Here is a tiny trained network, its code and every weight. The questions are about switching its units off for an input and a class, where a switched-off unit gives its printed mean instead of its output.

import numpy as np


def w(rows, s, z=0):
    codes = np.array(rows[::2]) - 128.0
    scale = np.full(codes.shape[1], s)
    scale[-1] = z or s
    return codes * scale


def f(y):
    return y / 2 * (1 + np.tanh(0.7978845608 * (y + 0.044715 * y**3)))


def log_softmax(a):
    a = a - a.max(-1, keepdims=True)
    return a - np.log(np.exp(a).sum(-1, keepdims=True))


def net(x, mask):
    res = np.array(x, float).reshape(1, 4) / 4 @ E
    y = f(res @ A[0][:, :-1].T + A[0][:, -1])
    res = res + np.where(mask, y, B[0][:, -1]) @ B[0][:, :-1]
    return log_softmax(res[-1] @ U[:, :-1].T + U[:, -1])


A, B = {}, {}
E = w([
[184,128,255,49,253,173],'x0',
[55,249,140,58,142,41],'x1',
[220,137,85,94,48,145],'x2',
[58,87,129,25,57,192],'x3',
],0.0093)
A[0] = w([
[138,117,197,125,226,141,145],'neuron 1',
[126,143,72,155,99,52,241],'neuron 2',
[235,73,109,155,150,171,100],'neuron 3',
[201,89,156,132,135,160,67],'neuron 4',
[128,149,118,255,98,150,119],'neuron 5',
[126,109,68,181,100,109,106],'neuron 6',
[99,113,130,125,88,151,92],'neuron 7',
[145,99,127,105,97,177,148],'neuron 8',
[101,141,120,91,211,154,121],'neuron 9',
[122,144,147,127,176,151,97],'neuron 10',
[93,93,129,94,97,172,126],'neuron 11',
[118,212,130,117,124,72,53],'neuron 12',
[133,206,92,86,129,61,98],'neuron 13',
[123,111,81,197,121,100,137],'neuron 14',
[135,129,133,125,161,130,99],'neuron 15',
[89,116,84,91,79,188,66],'neuron 16',
[74,99,114,64,85,132,163],'neuron 17',
[116,117,114,82,90,110,141],'neuron 18',
[132,88,87,227,100,106,176],'neuron 19',
[170,76,140,120,178,152,165],'neuron 20',
[120,126,156,123,144,121,44],'neuron 21',
[136,101,192,130,193,148,254],'neuron 22',
[77,144,213,111,230,78,100],'neuron 23',
[132,102,85,204,119,73,149],'neuron 24',
],0.014,0.0041)
B[0] = w([
[106,98,215,123,214,79,235],'neuron 1',
[123,211,129,123,142,198,210],'neuron 2',
[254,71,160,220,143,153,211],'neuron 3',
[200,83,135,157,111,128,180],'neuron 4',
[115,141,82,190,209,173,200],'neuron 5',
[65,164,67,156,171,170,191],'neuron 6',
[109,103,70,123,105,149,152],'neuron 7',
[143,73,81,130,122,122,171],'neuron 8',
[78,134,126,77,169,97,189],'neuron 9',
[109,102,182,102,169,124,164],'neuron 10',
[92,20,85,176,69,109,177],'neuron 11',
[177,198,166,86,104,137,193],'neuron 12',
[172,225,149,23,81,122,202],'neuron 13',
[77,197,85,208,217,199,188],'neuron 14',
[132,113,171,118,142,125,144],'neuron 15',
[97,106,45,131,75,110,181],'neuron 16',
[47,108,87,69,39,93,196],'neuron 17',
[109,136,108,105,77,130,163],'neuron 18',
[110,138,42,185,201,190,216],'neuron 19',
[188,85,173,162,138,56,190],'neuron 20',
[117,125,136,136,147,103,140],'neuron 21',
[109,51,205,133,188,111,224],'neuron 22',
[32,148,197,91,180,68,251],'neuron 23',
[109,170,99,187,186,185,198],'neuron 24',
],0.0086,0.017)
U = w([
[84,175,82,167,179,178,247],'0',
[62,100,218,86,184,51,92],'1',
[255,47,169,154,144,102,75],'2',
[137,243,148,55,58,98,110],'3',
[155,42,99,146,59,116,77],'4',
[45,73,71,81,18,103,186],'5',
],0.0098,0.0016)

Each question gives the input, the list of numbers given to net, and the class t.
The units are the neurons (one row each of A and B). Each row of codes is followed by its name. A weight is (code - 128) times the scale printed after its matrix; where a second scale follows, it is the last column's (A, B and U).
mask holds one flag per neuron, in row order. A switched-off neuron (its flag False) gives its mean, the last column of its row in B, instead of its output. The means were averaged over made-up inputs and are rounded, as every weight is.
A unit's drop is (log p(t) with every unit on - log p(t) with that unit switched off) / (log p(t) with every unit on - log p(t) with every unit switched off).
The circuit of an input: a set's keep is (log p(t) with only the set's units on - log p(t) with every unit switched off) / (log p(t) with every unit on - log p(t) with every unit switched off). Starting from the 12 units with the biggest drops (on a tie, the unit counted first), units are removed one at a time, each time the one whose removal leaves the highest keep (on an exact tie, the one counted first), for as long as the keep stays at least 0.8.
units of the circuit, in order: the units of the circuit, biggest drop first
top k neurons: the k neurons with the biggest drops, biggest first
drop when u is switched off: that unit's drop, to one decimal
input [4,-7,-5,-3], class 2: units of the circuit, in order => (neuron 3)
input [-1,-1,8,2], class 4: top 2 neurons => (neuron 23; neuron 3)
input [0,-6,7,8], class 4: top 3 neurons => (neuron 3; neuron 23; neuron 4)
input [0,-5,4,7], class 4: top 2 neurons => (neuron 3; neuron 23)
input [-4,6,3,5], class 5: top 2 neurons => (neuron 17; neuron 16)
input [8,-2,8,8], class 2: top 3 neurons => (neuron 3; neuron 20; neuron 4)
input [0,-2,2,1], class 4: top 2 neurons => (neuron 1; neuron 22)
input [4,8,4,-2], class 3: top 2 neurons => (neuron 13; neuron 12)
input [7,-5,-1,2], class 2: top 2 neurons => (neuron 3; neuron 4)
input [-1,-7,-7,1], class 2: drop when neuron 2 is switched off => 0.3
input [7,-8,-3,-7], class 2: drop when neuron 3 is switched off => 3.4
